Here is a tiny trained network, its code and every weight. The questions are about switching its units off for an input and a class, where a switched-off unit gives its printed mean instead of its output.

import numpy as np


def w(rows, s, z=0):
    codes = np.array(rows[::2]) - 128.0
    scale = np.full(codes.shape[1], s)
    scale[-1] = z or s
    return codes * scale


def f(y):
    return np.maximum(y, 0)


def log_softmax(a):
    a = a - a.max(-1, keepdims=True)
    return a - np.log(np.exp(a).sum(-1, keepdims=True))


def net(x, mask):
    res = np.array(x, float).reshape(1, 8) / 4 @ E
    y = f(res @ A[0][:, :-1].T + A[0][:, -1])
    res = res + np.where(mask, y, B[0][:, -1]) @ B[0][:, :-1]
    return log_softmax(res[-1] @ U[:, :-1].T + U[:, -1])


A, B = {}, {}
E = w([
[215,95,117,137,193,79,165,166,175,64],'x0',
[127,128,126,126,130,130,129,128,124,129],'x1',
[200,82,102,193,62,171,71,177,116,140],'x2',
[171,150,197,105,126,132,146,161,2,109],'x3',
[108,105,195,96,150,181,145,225,180,174],'x4',
[120,196,55,67,83,163,123,194,140,63],'x5',
[186,206,182,131,185,198,54,73,167,110],'x6',
[128,125,127,127,131,129,127,127,129,128],'x7',
],0.0074)
A[0] = w([
[73,151,126,77,183,118,169,97,159,115,94],'N1',
[158,91,208,155,145,100,139,107,60,156,85],'N2',
[179,144,206,100,135,130,148,173,16,95,94],'N3',
[140,155,171,112,109,146,136,134,26,149,107],'N4',
[191,102,130,130,172,76,150,157,154,78,60],'N5',
[193,114,131,140,185,92,145,158,142,66,87],'N6',
[185,105,114,140,187,84,160,164,150,82,124],'N7',
[201,127,152,127,163,100,164,160,93,84,91],'N8',
[101,164,163,61,173,92,167,114,93,105,112],'N9',
[192,193,187,141,190,195,60,74,142,103,35],'N10',
[79,167,142,58,194,95,155,91,143,108,41],'N11',
[83,63,102,137,83,78,192,159,79,149,40],'N12',
[131,187,75,55,90,151,126,186,132,70,129],'N13',
[138,65,167,180,151,95,140,85,122,201,58],'N14',
[127,185,51,64,80,148,121,198,126,61,34],'N15',
[140,70,183,194,152,96,152,89,116,187,48],'N16',
[184,173,167,95,103,129,145,177,17,86,71],'N17',
[132,149,79,172,106,68,111,41,59,69,129],'N18',
[146,158,61,163,108,78,125,38,96,82,111],'N19',
[180,100,100,179,80,163,86,166,126,131,71],'N20',
[122,78,99,140,123,72,174,159,124,124,63],'N21',
[136,74,175,189,166,93,127,84,118,187,82],'N22',
[79,158,135,67,187,101,179,102,147,121,3],'N23',
[196,108,120,180,88,169,68,158,143,135,86],'N24',
[80,164,143,75,183,109,169,97,151,115,44],'N25',
[198,92,123,136,181,86,161,157,156,69,79],'N26',
[174,181,176,147,187,189,63,77,153,107,88],'N27',
[188,86,101,169,78,164,82,163,116,142,43],'N28',
[187,98,108,178,86,164,72,157,127,157,52],'N29',
[159,152,93,148,110,78,126,59,64,76,151],'N30',
[87,107,141,114,145,150,122,182,229,185,138],'N31',
[141,116,203,84,137,171,158,198,106,161,130],'N32',
[100,104,53,177,120,123,100,106,254,153,94],'N33',
[40,168,153,108,55,185,90,100,33,217,133],'N34',
[149,85,173,186,170,111,114,86,130,181,44],'N35',
[107,65,114,113,92,77,194,167,56,145,40],'N36',
[107,108,192,81,160,182,171,222,163,193,120],'N37',
[175,90,102,186,85,166,84,173,122,122,61],'N38',
[201,91,125,133,188,87,161,161,151,57,55],'N39',
[78,60,90,141,84,64,184,160,116,147,53],'N40',
[127,61,173,192,171,94,136,88,104,180,23],'N41',
[179,84,105,180,84,166,83,170,115,125,44],'N42',
],0.0064,0.0013)
B[0] = w([
[139,93,185,163,119,70,186,98,74,139,199],'N1',
[119,97,99,106,155,184,160,92,155,87,212],'N2',
[191,13,42,155,157,94,132,54,214,175,231],'N3',
[130,64,70,139,102,123,111,37,204,168,202],'N4',
[55,163,158,138,60,157,62,99,127,154,197],'N5',
[51,165,148,131,48,155,62,90,141,168,201],'N6',
[40,153,167,140,52,167,65,77,131,159,206],'N7',
[86,96,106,138,77,152,83,62,173,158,195],'N8',
[147,96,184,165,130,64,183,92,77,133,202],'N9',
[217,251,99,33,99,88,144,211,140,189,253],'N10',
[135,109,185,154,116,69,188,105,71,131,205],'N11',
[196,220,112,50,100,111,124,191,138,170,220],'N12',
[80,105,116,98,177,227,176,98,136,23,213],'N13',
[93,150,111,80,151,211,163,128,138,46,215],'N14',
[92,128,114,85,180,235,184,132,129,27,216],'N15',
[103,154,119,97,161,211,153,133,132,58,217],'N16',
[177,37,53,129,163,140,168,40,198,131,221],'N17',
[119,112,116,187,194,111,50,240,122,125,227],'N18',
[128,105,108,197,210,92,56,249,122,120,218],'N19',
[131,120,192,146,130,82,195,104,68,113,190],'N20',
[144,201,122,75,93,122,119,159,133,161,193],'N21',
[102,154,108,81,160,215,156,139,138,50,221],'N22',
[135,116,199,160,127,54,194,99,58,127,197],'N23',
[138,124,184,140,121,69,192,103,76,131,198],'N24',
[136,112,196,159,119,53,186,95,62,131,197],'N25',
[35,163,159,134,52,153,62,81,129,159,209],'N26',
[224,241,105,39,98,99,130,218,143,189,245],'N27',
[123,129,188,151,127,82,190,103,68,114,190],'N28',
[114,131,188,142,112,74,193,107,64,121,190],'N29',
[135,92,113,192,196,105,54,228,127,129,214],'N30',
[144,62,91,192,187,96,79,167,154,138,215],'N31',
[136,42,84,205,193,93,60,190,154,133,210],'N32',
[201,23,82,134,139,88,185,10,190,168,228],'N33',
[18,152,150,149,29,170,34,66,149,162,245],'N34',
[107,150,110,76,147,211,162,152,124,60,209],'N35',
[213,205,88,61,108,108,137,183,145,181,219],'N36',
[103,111,122,207,208,99,42,254,88,106,232],'N37',
[128,126,202,148,129,70,202,95,55,116,191],'N38',
[41,166,160,139,48,160,59,92,134,161,212],'N39',
[210,232,98,44,96,111,140,199,138,176,222],'N40',
[103,151,113,80,154,220,162,143,138,50,216],'N41',
[128,122,194,147,122,70,196,100,58,113,190],'N42',
],0.0051,0.0061)
U = w([
[197,205,120,48,105,114,134,179,134,184,93],'0',
[133,110,209,167,125,82,201,103,41,116,86],'1',
[99,128,114,86,156,210,161,128,141,8,102],'2',
[48,139,151,151,54,151,48,90,141,176,120],'3',
[133,94,115,213,200,108,58,213,124,123,106],'4',
[172,62,84,141,140,116,147,63,196,158,253],'5',
],0.011,0.003)

Each question gives the input, the list of numbers given to net, and the class t.
The units are the neurons (one row each of A and B). Each row of codes is followed by its name. A weight is (code - 128) times the scale printed after its matrix; where a second scale follows, it is the last column's (A, B and U).
mask holds one flag per neuron, in row order. A switched-off neuron (its flag False) gives its mean, the last column of its row in B, instead of its output. The means were averaged over made-up inputs and are rounded, as every weight is.
A unit's drop is (log p(t) with every unit on - log p(t) with that unit switched off) / (log p(t) with every unit on - log p(t) with every unit switched off).
The circuit of an input: a set's keep is (log p(t) with only the set's units on - log p(t) with every unit switched off) / (log p(t) with every unit on - log p(t) with every unit switched off). Starting from the 12 units with the biggest drops (on a tie, the unit counted first), units are removed one at a time, each time the one whose removal leaves the highest keep (on an exact tie, the one counted first), for as long as the keep stays at least 0.8.
units of the circuit, in order: the units of the circuit, biggest drop first
unit that matters most: the unit with the biggest drop
k most important neurons: the k neurons with the biggest drops, biggest first
drop of u: that unit's drop, to one decimal
input [-1,-1,-6,-8,-3,5,5,8], class 5: units of the circuit, in order : N33
input [0,0,-2,-5,2,3,-2,-1], class 5: units of the circuit, in order : N33, N31
input [-2,7,6,1,-8,0,-8,-8], class 0: 2 most important neurons : N40, N12
input [4,-3,0,7,-3,-2,8,-6], class 0: 2 most important neurons : N10, N27
input [1,-4,5,8,3,-3,6,-8], class 5: units of the circuit, in order : N3, N17
input [-3,-8,-1,7,8,-2,5,-3], class 4: 2 most important neurons : N37, N32
input [2,-8,-6,8,2,-2,7,-4], class 5: 3 most important neurons : N3, N17, N4
input [4,4,-6,8,-2,1,3,6], class 5: units of the circuit, in order : N3, N17
input [6,8,-3,-5,-5,0,7,8], class 0: 3 most important neurons : N10, N27, N34
input [-8,-1,-2,8,5,-7,-5,-5], class 3: 2 most important neurons : N34, N4
input [-6,-6,4,8,0,-4,5,1], class 5: 3 most important neurons : N3, N17, N4
input [6,-8,5,0,7,-4,7,8], class 0: 2 most important neurons : N10, N27
input [-8,1,-4,-7,7,-6,-8,-6], class 0: 2 most important neurons : N40, N12
input [-6,-1,-4,6,-4,4,0,0], class 3: units of the circuit, in order : N34
input [0,-6,3,-3,0,1,-1,-8], class 1: 3 most important neurons : N3, N17, N4
input [6,-5,-2,8,-1,-3,3,2], class 5: 3 most important neurons : N3, N17, N34
input [-1,6,-2,1,8,-7,-6,4], class 4: 3 most important neurons : N37, N32, N31
input [6,7,-8,-5,-8,-2,5,-4], class 1: drop of N9 : 0.1
input [8,-7,-8,7,5,1,5,6], class 1: drop of N25 : 0.6
input [-7,4,-7,-7,-8,-5,8,-8], class 0: drop of N27 : 0.5
input [-4,-2,2,-2,-5,7,-2,0], class 2: unit that matters most : N15
